Below are the code and all the weights of a small trained network. Each question names an input and a class and asks about switching units off, where a switched-off unit gives its printed mean instead of its output.

import numpy as np


def w(rows, s, z=0):
    codes = np.array(rows[::2]) - 128.0
    scale = np.full(codes.shape[1], s)
    scale[-1] = z or s
    return codes * scale


def norm(h):
    return h / np.sqrt((h * h).mean(-1, keepdims=True) + 1e-5)


def f(y):
    return np.maximum(y, 0)


def log_softmax(a):
    a = a - a.max(-1, keepdims=True)
    return a - np.log(np.exp(a).sum(-1, keepdims=True))


def net(x, mask):
    res = np.array(x, float).reshape(1, 6) / 4 @ E
    u = 0
    for l in range(4):
        y = f(norm(res) @ A[l][:, :-1].T + A[l][:, -1])
        res = res + np.where(mask[u : u + 10], y, B[l][:, -1]) @ B[l][:, :-1]
        u += 10
    return log_softmax(norm(res)[-1] @ U[:, :-1].T + U[:, -1])


A, B = {}, {}
E = w([
[39,23,216],'x0',
[221,209,198],'x1',
[173,205,129],'x2',
[121,137,116],'x3',
[212,6,122],'x4',
[83,65,1],'x5',
],0.0075)
A[0] = w([
[24,64,113,134],'0.n0',
[179,97,236,208],'0.n1',
[223,29,233,28],'0.n2',
[129,183,196,169],'0.n3',
[246,17,151,70],'0.n4',
[81,100,114,81],'0.n5',
[206,48,115,87],'0.n6',
[176,136,188,96],'0.n7',
[74,80,75,64],'0.n8',
[245,35,60,3],'0.n9',
],0.011,0.0072)
B[0] = w([
[176,81,193,218],'0.n0',
[121,176,204,254],'0.n1',
[204,61,188,186],'0.n2',
[144,153,161,216],'0.n3',
[246,141,75,204],'0.n4',
[125,108,156,147],'0.n5',
[178,121,84,182],'0.n6',
[92,141,160,166],'0.n7',
[83,75,112,165],'0.n8',
[169,112,36,181],'0.n9',
],0.014,0.0069)
A[1] = w([
[126,126,113,165],'1.n0',
[253,228,110,143],'1.n1',
[40,163,51,40],'1.n2',
[176,172,86,10],'1.n3',
[148,119,121,32],'1.n4',
[183,177,83,116],'1.n5',
[46,169,52,55],'1.n6',
[85,168,107,87],'1.n7',
[148,66,116,142],'1.n8',
[68,90,130,1],'1.n9',
],0.012,0.0051)
B[1] = w([
[124,84,120,144],'1.n0',
[219,40,117,254],'1.n1',
[169,255,175,145],'1.n2',
[138,3,217,145],'1.n3',
[87,142,101,128],'1.n4',
[251,68,81,177],'1.n5',
[176,246,215,146],'1.n6',
[200,152,147,139],'1.n7',
[75,105,67,175],'1.n8',
[152,57,157,133],'1.n9',
],0.0074,0.0092)
A[2] = w([
[107,68,179,3],'2.n0',
[72,62,125,125],'2.n1',
[135,102,179,142],'2.n2',
[239,51,129,40],'2.n3',
[255,124,95,12],'2.n4',
[131,116,143,41],'2.n5',
[149,167,109,77],'2.n6',
[4,46,196,85],'2.n7',
[92,83,197,167],'2.n8',
[69,110,143,98],'2.n9',
],0.0099,0.0046)
B[2] = w([
[173,158,89,149],'2.n0',
[2,122,123,166],'2.n1',
[86,131,128,194],'2.n2',
[188,107,233,254],'2.n3',
[152,194,234,235],'2.n4',
[106,126,124,128],'2.n5',
[213,83,109,140],'2.n6',
[90,198,2,190],'2.n7',
[68,32,149,205],'2.n8',
[139,142,69,142],'2.n9',
],0.0061,0.006)
A[3] = w([
[134,171,57,57],'3.n0',
[38,206,14,252],'3.n1',
[115,245,124,135],'3.n2',
[105,105,154,54],'3.n3',
[149,146,112,30],'3.n4',
[107,60,155,85],'3.n5',
[48,109,73,15],'3.n6',
[83,104,97,87],'3.n7',
[82,149,127,180],'3.n8',
[198,97,35,113],'3.n9',
],0.012,0.0045)
B[3] = w([
[78,178,141,142],'3.n0',
[199,159,237,186],'3.n1',
[168,112,87,217],'3.n2',
[139,173,72,143],'3.n3',
[99,136,138,130],'3.n4',
[156,163,137,189],'3.n5',
[158,38,156,159],'3.n6',
[109,2,173,158],'3.n7',
[171,120,179,166],'3.n8',
[109,100,145,255],'3.n9',
],0.0099,0.0045)
U = w([
[160,185,130,192],'0',
[193,102,141,159],'1',
[82,157,134,27],'2',
[165,99,2,60],'3',
[83,58,124,177],'4',
[150,112,125,1],'5',
[64,173,196,122],'6',
],0.028,0.0095)

Each question gives the input, the list of numbers given to net, and the class t.
The units are the neurons (one row each of A and B). Each row of codes is followed by its name. A weight is (code - 128) times the scale printed after its matrix; where a second scale follows, it is the last column's (A, B and U).
mask holds one flag per neuron, layer by layer. A switched-off neuron (its flag False) gives its mean, the last column of its row in B, instead of its output. The means were averaged over made-up inputs and are rounded, as every weight is.
A unit's drop is (log p(t) with every unit on - log p(t) with that unit switched off) / (log p(t) with every unit on - log p(t) with every unit switched off).
The circuit of an input: a set's keep is (log p(t) with only the set's units on - log p(t) with every unit switched off) / (log p(t) with every unit on - log p(t) with every unit switched off). Starting from the 12 units with the biggest drops (on a tie, the unit counted first), units are removed one at a time, each time the one whose removal leaves the highest keep (on an exact tie, the one counted first), for as long as the keep stays at least 0.8.
circuit, biggest first: the units of the circuit, biggest drop first
most important unit: the unit with the biggest drop
top k neurons: the k neurons with the biggest drops, biggest first
k most important neurons of layer l: the k neurons of layer l with the biggest drops, biggest first
drop of u: that unit's drop, to one decimal
input [4,-6,8,2,-2,-4], class 6: circuit, biggest first -> 0.n4; 1.n1
input [-4,-7,8,8,8,-2], class 3: most important unit -> 0.n9
input [-5,-7,-4,1,8,0], class 3: circuit, biggest first -> 0.n9; 0.n1
input [-1,-5,6,1,3,-1], class 3: circuit, biggest first -> 0.n9; 0.n1
input [-6,-4,-4,-1,2,3], class 3: 3 most important neurons of layer 0 -> 0.n9; 0.n1; 0.n7
input [-7,-6,0,-8,-3,7], class 0: 2 most important neurons of layer 1 -> 1.n2; 1.n6
input [7,-1,-7,7,1,-8], class 6: 2 most important neurons of layer 1 -> 1.n1; 1.n5
input [4,-8,8,5,-7,2], class 4: 3 most important neurons of layer 0 -> 0.n0; 0.n1; 0.n5
input [7,2,-8,3,-3,-1], class 6: top 2 neurons -> 1.n1; 0.n1
input [6,-8,6,3,3,-4], class 4: 2 most important neurons of layer 2 -> 2.n8; 2.n4
input [3,0,4,2,-6,-1], class 6: top 2 neurons -> 0.n4; 0.n9
input [6,-1,6,3,-8,-3], class 6: drop of 0.n4 -> 0.3
input [4,1,7,0,-7,-6], class 6: drop of 0.n9 -> 0.1
input [-4,8,-6,4,6,7], class 3: drop of 0.n9 -> 0.3
input [3,-1,0,1,-5,-5], class 6: top neuron -> 0.n4
